How the units are linked:
j724: g>j625, q>j221
j745: g>j891, q>j162
j131: g>j407, q>j518
j906: g>j816, q>j564
j816: g>j567, q>j206
j575: g>j418, q>j614
j273: g>j75, q>j296
j627: g>j260, q>j746
j221: g>j273, q>j724
j820: g>j580, q>j94
j702: g>j366, q>j502
j682: g>j874, q>j67
j923: g>j131, q>j325
j567: g>j494, q>j679
j75: g>j162, q>j891
j432: g>j876, q>j974
j723: g>j502, q>j366
j764: g>j518, q>j407
j942: g>j978, q>j720
j494: g>j745, q>j783
j876: g>j723, q>j164
j829: g>j94, q>j580
j518: g>j325, q>j131
j720: g>j575, q>j942
j625: g>j677, q>j419
j164: g>j974, q>j876
j162: g>j783, q>j745
j366: g>j164, q>j723
j502: g>j829, q>j702
j325: g>j627, q>j923
j407: g>j432, q>j764
j580: g>j702, q>j829
j874: g>j614, q>j418
j783: g>j679, q>j494
j677: g>j746, q>j260
j974: g>j764, q>j432
j418: g>j67, q>j874
j564: g>j784, q>j906
j94: g>j682, q>j820
j978: g>j906, q>j784
j891: g>j296, q>j75
j614: g>j942, q>j575
j296: g>j724, q>j273
j206: g>j564, q>j816
j260: g>j419, q>j677
j419: g>j221, q>j625
j67: g>j820, q>j682
j784: g>j720, q>j978
j746: g>j923, q>j627
j679: g>j206, q>j567

The rows follow the links: the fewer symbols apart two units are, the more alike their rows tend to be.

Each row is also shifted at random along 4 hidden directions that mean nothing.

Name the unit of each row.
[ 258, -190,  189,   12, -245,   27, -405,  185,  162, -232, -108, -172, -252, -188, -315,   99,   73,  226,  109, -281,  -27, -526, -206, -238,  -86,  160,  -34,  -89,  339,   72,  214,  -86,  -91, -461,  200,  -38,  -67, -757,  126,  282,   37,  -28,  192,  167, -119,  264,    4,  -95,   19,  -14,  175,   37, -162,  384,   34, -203, -100, -386,  353,  146,  -40] | j702
[  21,  173,   67,   89,   35,  174,  146, -101,  130,  217,   -7,   87,   97, -154, -122, -353, -225,   -7, -226,  -73, -192,  -81, -128,   83,  -11, -124, -168,  -54,  -71,  -69,  403, -232,   39,  193,   30,  182,   23,  103, -140,  321,  160,  153, -100, -299,  -57,  244,   99,  223,  -81,   98, -258,   30, -253,  377,   62,   39,  -21,  -77, -348,  -10, -380] | j974
[   7,  125, -171,  -23,  199,   79,   11, -102,  219, -200,  544,  139, -219,  249, -870,  258, -620, -189,  307, -374,  143, -235, -181, -573,  164,  315,  280,  380, -128, -491, -166, -281, -103, -274,    1, -262, -281,  245,  291,   53, -582,  151,  106,  315,   31,  549,  262,  -29,  -62,  191,  -86,  237,  428, -197, -544,   -3,  -20,  529,  118,   55,  369] | j273
[ -39,   12, -223,  340,   95, -249,   96, -110, -131,  -53,  138, -281, -306,  -13, -219, -211, -311, -275,  -70, -110, -124, -240, -114, -177,  143,  -13, -275,  148, -383,  -55,  -75,  296, -198,  141, -160,  146,  262,  195,    9,   35,  -77,  -78,  -23,  -87,    9,  111,   51,  230,   69,   33,   15,  315,  341,   64,   -7,  168, -114,  163, -125,  117,  192] | j94
[-172,   47, -158,  240,  172,  178, -194, -627,   59,  387,  378, -261, -154,  199, -255, -666, -234,  389,  286, -189, -309,  -61, -143,  480, -380,  367, -241,  163, -132,  519,  -77, -368, -158,  337,  -95, -280,  256,  527, -280,  136,  351,  -46,  257, -245,  426,   95,   34,  -12,  320,   79, -255,  -97, -240,   20,  -37,  608,  249, -262, -229,  223,   33] | j942
[  52, -304,  219, -209,  144,  422, -249, -468,  858, -589,  681,  212,  351, -252, -857, -404, -613, -122,   83, -383,   10, -116,  484, -268,   32, -108,  -66,  257,  256, -102,  317, -478, -163, -753,  -78, -647, -349,  -30,  128,   -3, -216,  544,  179,   -2, -128,  589,  336,  -50,    2,  459, -171,   74, -234, -130,  172,  256, -130,  -56,  388, -111,  629] | j131
[ -28, -352, -151,  353,  119, -339,  444,   58, -749,  497, -488, -188,  152,  175,  560,  237,  212, -164, -201,  264,  100,   50,  297,  105,  103, -272,  -76, -265, -321,   -5, -317,  256,   27,  319,  -74,   37,  487,  671,  -25, -294,  235, -176, -146,  -29, -181, -313, -148,    2, -187,  -28,  136,  -89,  183, -275,  166,   -7,   -7,  297, -286, -281, -239] | j575
[-258,   24,  -45, -271,  -52, -243, -648, -365,   50, -245,  144, -132, -383, -165,  123, -257,  464,   70,  -23,  397, -146,  199,  -64,  139,    3,  270, -205,  347,   34,  729, -333,  329,  145,   87,  -38,  141,   46, -422, -332, -100,  236, -228,  -48,   -9,  404, -299,   -8, -116,  287,  192,   68,  136,  338,  -75,   50,  136,  228, -390,   87,   96,  421] | j260
[  11,  162,  247, -365,  -86,  336, -246,   56,  437, -277,   87,  184,  158,  -93,  237, -215,  458,  350,   10,   58,   68,  227,  -99,  170, -437,  174,  296,   27,  401,  466,  -26,  -62,  177,  -81,  433,   90, -366, -549,  -50,  209,   49,   99,  114, -124,  319, -254, -278, -291,  225,   40,   41,  -37, -246, -104,  113, -155,  107, -320,   94,  136,  -97] | j906
[  50,  182,   63,  -95,   22,  132,  -30,  114,  424,   37,  -90,  211,  101, -357, -223,   33, -283, -203, -380,  166,   67,  -87, -132, -402,  134,  -10,  -38, -111,   19, -316,  402, -100,   92,  -84,   45,  307,  -82, -402,  -30,  268,  -91,  102, -210, -147, -170,  546,   78,   95,  -92,  194,  -78,  340,    3,  504, -105, -530,  156,  129, -252,  -83, -545] | j764
[ -37,   14, -234,  285,  121, -331,  341, -262, -111, -161,  423, -168, -199,   99, -458, -479, -485, -501,  -74, -270,  -92,   28,  -29, -232,  259, -250, -210,  379, -375, -142, -132,  257, -287,  168, -260,  -43,  247,  606,   65,    0, -126,  207,  -63, -286,  -69,  278,  124,  472, -173,  145,   -5,  295,  336,  -56,  217,  424, -185,  332, -232,  -89,  382] | j829
[-197,  309,  -21, -111,  136,  206,   54, -233,  -99,  708,   67,  220,    8,   84, -184,   -3, -231,   47, -138,  150,   38,  254,    2,  -78,  -20,  -51,  149,   24, -127,   41,  -48, -420,  214,  247, -142,  -95,  118,  608, -103,   88,  154, -115,  -55, -247,  134,  421,  272,  287, -108,  142, -445, -207, -146,  -81, -334,  -67,  147,  206, -625, -145, -302] | j816
[-303, -206, -306,  430,   99,    1, -286, -809, -359,  537,  176, -346, -128,  310,   42, -460, -122,  448,  533, -262, -423, -161,  108,  772, -105,  133, -597,  -40, -311,  463,  -40, -253, -291,  466, -393, -559,  458,  899, -236, -479,  275, -120,  294,  -56,  128, -159,  180,  152,  164,   21, -231, -537, -143, -200,   93,  808,  301, -353,  -16,   87,  476] | j677
[-175,  195, -137,  -10,   75, -201, -167, -105, -219,  207,   68,   31, -131,   73,  102,  143,   45, -202,  -39,   73,  -97,   55,   33,  144,  426,  -36, -138,  129, -270,  -43,  -51,  117,  119,  249, -460, -168,   30,  223,   92, -329,   53, -235,  -55,  -29,  115, -207,  248,  228,  -44,   49, -121, -144,  420, -168, -163,  183,  214,  215, -206, -201,  330] | j891
[-103, -335,  -27,  147,   -6,  117,  -61, -332, -103,   77,   22, -270,  182,  142,  262, -221,  216,  484,  405, -266, -254,  -28,  125,  632, -379,  161, -281, -162,   20,  421, -115, -167, -254,  145,   55, -384,   75,  159, -105, -107,  265,  -35,  384,   91,  -18, -363, -142, -156,  235,  -31,  -37, -258, -337, -155,  259,  555,   21, -352,  305,  179,  151] | j746
[-193,  164, -102, -148,  109,  120, -276, -464,  381,   21,  262,  152,    5, -311, -286, -431, -161, -199, -321,  218, -189,   91,   51,  -35,  173,  -22, -227,  145,  -70,  266,  213,  -55,   99,   41, -277,  166,  -12, -247, -285,  -39,  185,    3, -108, -237,  231,  261,  248,  210,    2,  410, -165,  262,   47,  260,  -43,  -76,  170,  -16, -230,  -33,  103] | j518
[  22, -339, -100,  225,   71, -242,  228, -161, -108, -209,  243, -254,  -16,  107, -460,  -75, -428, -245,   84, -216,  182, -136,  297, -325,  163,  -76,    8,  175,  -88, -323, -268,   46, -344, -213,   18, -230,  159,  520,  115, -126, -304,  191,   84,   82, -254,  249,   93,   48, -163,   70,  155,  115,  268, -243,   42,  340, -277,  295,  152, -157,  516] | j67
[ 112, -105,  130,  -67, -214, -287,   67,   74,  204, -661,  282,   -5,   -7, -274, -217, -410,   11, -391, -214, -128,  -31,   57,   91, -248,  183, -253,   31,  214,   22,  225,   -6,  374,  -94, -336,  -21,  -24,    1, -311,  100,  -50,  -54,  153, -148, -185,  -15,   38,  -25,  194,  -58,  138,  176,  300,  262,  -33,  342,  154, -284,  -51,  195,  -49,  456] | j502
[  -3, -148,  109,  -64, -219, -238,  257, -323,  140, -634,  495,   24,  245, -100,   49, -909,  173, -261,  -40, -208, -158,  313,  244,  178,   16, -469,  -45,  278,   58,  508, -152,  327, -142, -160, -132, -218,  123,  250,  105, -187,  189,  100,  -92, -449,  124, -119,  -66,  453,   40,   76,   -6,  113,  -56, -308,  611,  636, -337, -194,   42,  -44,  519] | j723

Where do the symbols, taken in turn from left to right, take each start?
Answer with the unit's name.
[ -68,  249,  204, -368, -145,  -56,  221,  164,  -51,  -21,   68,  382,  238,   76,  565,  -82,  414,   63,  -46,  284,    6,  549,   -2,  283, -326, -163,  385,   89,  211,  367, -251,  129,  230,  165,  160,  162, -179,   84,   46,   16,  344,  -49, -163, -230,  329, -409, -273,  155,   44, -150,  -66,  -49, -107, -217,   67,   10,   90,   56, -131,  -23, -175]
g q q g => j745
[-305,   17, -190,   14,   79, -133, -387, -328,    2,   15,  390,   -3, -319,   99, -262,   40, -162, -125,   85, -117, -254,   -9,   61,  178,  443,   82, -260,  251, -304,  -87,    0,   88,   69,  121, -660, -283, -101,  190,  -41, -419, -115, -286,   62,   53,   37,   35,  319,  227,   34,  147,  -49, -165,  383, -179, -160,  503,   88,  130,   65,   54,  767]
q q q g => j75
[  49, -278, -112,  272,  109, -129, -132,  -56, -100,  165,   85, -200, -398,   46, -890,  337, -745, -390,   -6, -280,  148, -657,  196, -736,  467,  159,  -44,   42, -109, -551,    0, -237, -271, -370, -319, -273,  233,  130,   92,   71, -240,    4,   90,  212, -318,  857,  480,  -14, -224,  205,   67,  160,  178,  127, -404, -212,  -75,  294,  -27,  -98,  231]
g q g g => j682
[  -8,  -93,  -79,  196,   66,   51, -209,  -42,   93, -389,   70, -113,  -27,  142, -129,   92,   51,   88,  301, -226,    3,   27,   22,  266,  -97,  254, -192,  137,   16,  -25,   72,  160, -172, -155,  -64, -286, -180, -119,   42, -256, -365,   49,  229,  350, -168, -347,  -19, -194,  100,    0,  234, -140,  133,  -89,   23,  312,   14, -108,  418,  105,  506]
q q q => j419
[  -5,  327,  124, -251,   23,  -19,   42,  109,  208,  -69,  279,  466,  -10,  -14, -225,  203, -288, -451, -156,  104,  105,  362,   97, -325,  391, -161,  295,  206,    2, -391,   20, -103,  358,  -77, -214,   43, -290,  179,  148, -108, -330,   92, -277, -184,  129,  331,  130,  205, -208,  150, -202,    4,  327, -307, -231, -163,   76,  385, -267, -210,  160]
q g g => j206
[ 113, -111,  -42,  -16, -106,  -11, -106,  304,  561, -992,  180,   62, -198, -314, -279,    9, -145, -125,  109, -129,  201,  -80, -287, -237,  -37,  237,    8,  295,  142, -141,   77,  500, -276, -596,  366,  172, -414, -854,   70,  220, -393,  255,   32,  238,  -54,  -67, -408, -254,  140,   54,  426,  605,  296,  126,  245,  -50, -292,  -45,  611,  409,  348]
q g g q q => j580
[ -40,   62,   37, -147,  -38,  -58, -153,    1,  358, -701,  478,   28, -268,   31, -574, -182, -142,  -92,  367, -157,  114,   29,  -64, -210, -129,  278,  204,  568,  188,   51, -314,   91,  -87, -314,  119, -141, -303,  -82,  180,   -3, -381,  172,   89,  218,  267, -107,  -98, -151,  156,    7,  100,  184,  364, -287, -230,  315, -118,  161,  313,  166,  716]
g g g q g => j891
[   3,  -59,  -63,  -44,   -4,    6, -609,  199,  178, -278, -119,  -19, -319,  -87, -182,  535,   60,  -54,   55,  -14,   -3, -288, -105, -104,  292,  317, -236,  -32,    1, -218,   96,  208,  -65, -174, -224, -102, -176, -702,   -1, -298, -286, -220,   68,  438, -132, -104,   99, -307,  -49,  111,  273,  -19,  397,  158, -307, -198,  167, -167,  385,   43,  386]
g q g => j221
[-282,  249, -261,   -6,  190, -254,  -15, -547, -262,  569,  413,  143, -144,  232, -213, -296, -290, -312,    9,  -85, -390,  246,  118,  171,  369, -191, -189,  204, -501,  162, -144, -173,  158,  443, -714, -307,  210,  993,   11, -393,  108, -240, -128, -407,  258,  243,  428,  608,  -82,  214, -497, -409,  291, -348, -345,  421,  167,  315, -679, -239,  378]
q q g g g => j724
[ 149, -397,  -29,  273,   68, -341,  367,  387, -734,  453, -583, -330,  -54,   94,  458,  559,  126, -163, -121,  350,  208, -140,  191, -210,   72, -133,  140, -329, -169, -396, -338,  212,  -84,  100,    7,  254,  452,  319,   15, -167,   -7, -210, -126,  267, -419,  -71, -117,  -34, -180, -295,  315,   43,   60,  -24,  -18, -478,  -88,  348, -100, -245, -370]
g q g g => j614
[  87, -166,  269, -126, -476,   36, -260,  -30,  359, -702,  146, -171,   77, -252,  148, -589,  602,  652,  230, -427, -334, -132, -271,  524, -487,  -11, -112,   69,  470,  829,  214,  200, -275, -398,  374, -139, -190, -869,  -65,  204,  436,   99,  288,  -32,  219, -484, -387, -130,  301,  -86,  184,  -80, -457,  249,  646,  442, -201, -932,  656,  467,  226]
g q g => j723
[   8, -164,  174,  -38, -221, -287,  -81, -407, -253,  249,  -55, -111,  -53, -178,  386, -534,  378,  125,  -69,  -27, -421,  167,  216,  433,   46, -501,  -64, -134,  -29,  792,  -53,   44,   80,  189, -303,  -90,  484,  308, -196,  -91,  757, -334,   37, -434,  136, -194,  151,  346,  173,  129, -268, -196, -274,   61,  443,  290,    8, -499, -357, -205,    4]
g q g g q => j432
[ 136,  183,  161, -245,  110,  442, -119,  240,  672, -402,   84,  285,   82, -144, -372,  190, -288,  -57,  -18,   90,  335,  -21, -148, -574, -177,  375,  257,   69,  411, -420,  165, -256,   25, -488,  482,   99, -499, -619,  203,  309, -402,  432,   51,  187,  -87,  415, -149, -391,   16,  -27,   59,  430,  -89,   55, -280, -524,   30,  128,  301,  162, -198]
q g g g => j418
[-133,   -7, -132,  -61,  234, -138, -395,  138,   19,  223, -301,   67, -191, -313,   16,  341,   42, -239, -533,  625,  161,  -62,   35, -492,  253,  194,    7,   61,  -62,  -95, -158,   78,  240,   40,  -48,  513,  154, -517, -239,    5, -138, -215, -275,  144,   10,  251,   45, -106, -100,  173,   69,  429,  327,  137, -395, -819,  262,   93, -177, -118, -240]
q q g => j260
[ 215,   83,  -32,  144,  101,  138,   41,  593,   43,  -19, -527,   70,  -56,   37,   72,  647,  -96,  156,  -38,  159,  503, -214, -465, -364, -335,  391,  230,  -75,  173, -575,   49,  169,  -85,  -65,  571,  574, -130, -607,   52,  405, -361,  203,   48,  266, -184,  -18, -402, -369,  -47, -287,  322,  447,   64,  264, -220, -711,   41,  175,  201,  290, -752]
g q q => j942
[ -72, -205,  196, -239,   49,  285, -244, -585,  889, -527,  696,  195,  211, -329, -942, -458, -568, -421,  -34, -269,  -85,  -72,  426, -430,  299, -250,  -44,  253,  222,  -33,  286, -444,  -85, -763, -325, -565, -260,  -78,  145, -134,  -15,  331,  -29, -219,   27,  849,  576,  227, -185,  591, -225,   81,  -64, -118,   65,  162, -121, -122,  117, -321,  783]
g g g q q => j502
[  15, -226,   15,  140,   67,  -17,  212, -179, -374,  772, -225, -124,  351,  138,  371,  -96,   78,  193,   13,  -42, -104,   51,  340,  147,  -60, -337,   90, -367,  -79,  111,  -50, -357,   16,  278, -182,  -68,  501,  747, -111,  -49,  448,  -50,   44, -345, -155,  163,  151,  154,  -94,   29, -339, -341, -464,  -49,   41,   17,  140, -113, -396, -317, -550]
q g q q => j518
[ 412, -276,   93,   95,  -81,  292,  515,  380,  -55, -194, -370,   74,  622,   93,  425,  181,  209,  427,  220,   -9,  234,  235,   79,  214, -538,  -15,  253, -325,  225,  -66,  -32,   96, -230, -178,  573, -123, -149,   95,  231,  162, -214,  342,  134,  112, -327, -519, -413, -283,   16, -335,  214, -123, -470, -134,  443, -123, -281,  -50,  451,  -24, -347]
q g q g => j923
